Below is a small trained network, with its code and all its weights. Each question gives an input and a class and asks what happens when units are switched off, that is, made to give their printed mean instead of their output.

import numpy as np


def w(rows, s, z=0):
    codes = np.array(rows[::2]) - 128.0
    scale = np.full(codes.shape[1], s)
    scale[-1] = z or s
    return codes * scale


def f(y):
    return y / 2 * (1 + np.tanh(0.7978845608 * (y + 0.044715 * y**3)))


def log_softmax(a):
    a = a - a.max(-1, keepdims=True)
    return a - np.log(np.exp(a).sum(-1, keepdims=True))


def net(x, mask):
    res = np.array(x, float).reshape(1, 3) / 4 @ E
    y = f(res @ A[0][:, :-1].T + A[0][:, -1])
    res = res + np.where(mask, y, B[0][:, -1]) @ B[0][:, :-1]
    return log_softmax(res[-1] @ U[:, :-1].T + U[:, -1])


A, B = {}, {}
E = w([
[128,171,114,156,218,169,180],'x0',
[151,133,90,3,187,72,118],'x1',
[51,155,85,160,151,100,14],'x2',
],0.006)
A[0] = w([
[138,119,130,145,123,140,164,132],'neuron 0',
[135,101,148,94,20,105,83,111],'neuron 1',
[105,127,119,167,141,156,171,188],'neuron 2',
[133,102,141,98,25,105,91,111],'neuron 3',
[144,120,131,144,124,140,154,116],'neuron 4',
[162,130,133,5,166,119,221,182],'neuron 5',
[111,129,110,84,140,116,74,102],'neuron 6',
[146,104,145,167,55,143,201,131],'neuron 7',
[136,112,130,142,127,140,155,114],'neuron 8',
[108,144,139,233,115,151,61,130],'neuron 9',
[124,133,128,147,148,139,142,253],'neuron 10',
[111,140,122,114,140,101,37,179],'neuron 11',
],0.017,0.0053)
B[0] = w([
[136,158,130,139,144,121,123,148],'neuron 0',
[99,88,96,113,88,127,153,188],'neuron 1',
[155,149,153,168,93,139,125,173],'neuron 2',
[101,97,93,116,92,124,149,182],'neuron 3',
[113,148,139,143,161,118,130,141],'neuron 4',
[124,81,108,219,77,117,118,249],'neuron 5',
[125,87,154,105,196,141,131,166],'neuron 6',
[161,198,161,112,122,146,105,200],'neuron 7',
[114,140,145,141,162,124,140,138],'neuron 8',
[103,125,111,199,112,118,161,203],'neuron 9',
[212,130,155,123,3,129,78,178],'neuron 10',
[208,48,147,78,107,121,56,201],'neuron 11',
],0.027,0.011)
U = w([
[111,93,76,167,80,110,138,234],'0',
[163,116,146,55,189,125,97,78],'1',
[70,164,124,111,196,127,138,30],'2',
[164,253,195,147,137,153,133,167],'3',
[93,173,112,70,129,141,165,5],'4',
[93,157,126,110,211,128,164,31],'5',
[77,157,125,110,219,128,156,39],'6',
],0.0081,0.0014)

Each question gives the input, the list of numbers given to net, and the class t.
The units are the neurons (one row each of A and B). Each row of codes is followed by its name. A weight is (code - 128) times the scale printed after its matrix; where a second scale follows, it is the last column's (A, B and U).
mask holds one flag per neuron, in row order. A switched-off neuron (its flag False) gives its mean, the last column of its row in B, instead of its output. The means were averaged over made-up inputs and are rounded, as every weight is.
A unit's drop is (log p(t) with every unit on - log p(t) with that unit switched off) / (log p(t) with every unit on - log p(t) with every unit switched off).
The circuit of an input: a set's keep is (log p(t) with only the set's units on - log p(t) with every unit switched off) / (log p(t) with every unit on - log p(t) with every unit switched off). Starting from all 12 units, units are removed one at a time, each time the one whose removal leaves the highest keep (on an exact tie, the one counted first), for as long as the keep stays at least 0.8.
units of the circuit, in order: the units of the circuit, biggest drop first
unit that matters most: the unit with the biggest drop
top k neurons: the k neurons with the biggest drops, biggest first
drop of u: that unit's drop, to one decimal
input [4,1,6], class 1: unit that matters most : neuron 5
input [3,2,3], class 1: units of the circuit, in order : neuron 5; neuron 9
input [-5,4,3], class 1: units of the circuit, in order : neuron 5; neuron 11
input [1,0,8], class 1: units of the circuit, in order : neuron 5; neuron 11
input [0,0,-5], class 3: top 3 neurons : neuron 7; neuron 1; neuron 3
input [-8,3,5], class 1: top 3 neurons : neuron 5; neuron 11; neuron 6
input [-7,-3,-4], class 4: top 2 neurons : neuron 5; neuron 7
input [-7,-7,-6], class 3: top 2 neurons : neuron 7; neuron 5
input [-2,2,7], class 1: drop of neuron 11 : 0.1
input [6,-8,4], class 3: drop of neuron 2 : 0.3
input [2,-5,1], class 3: drop of neuron 5 : 0.2
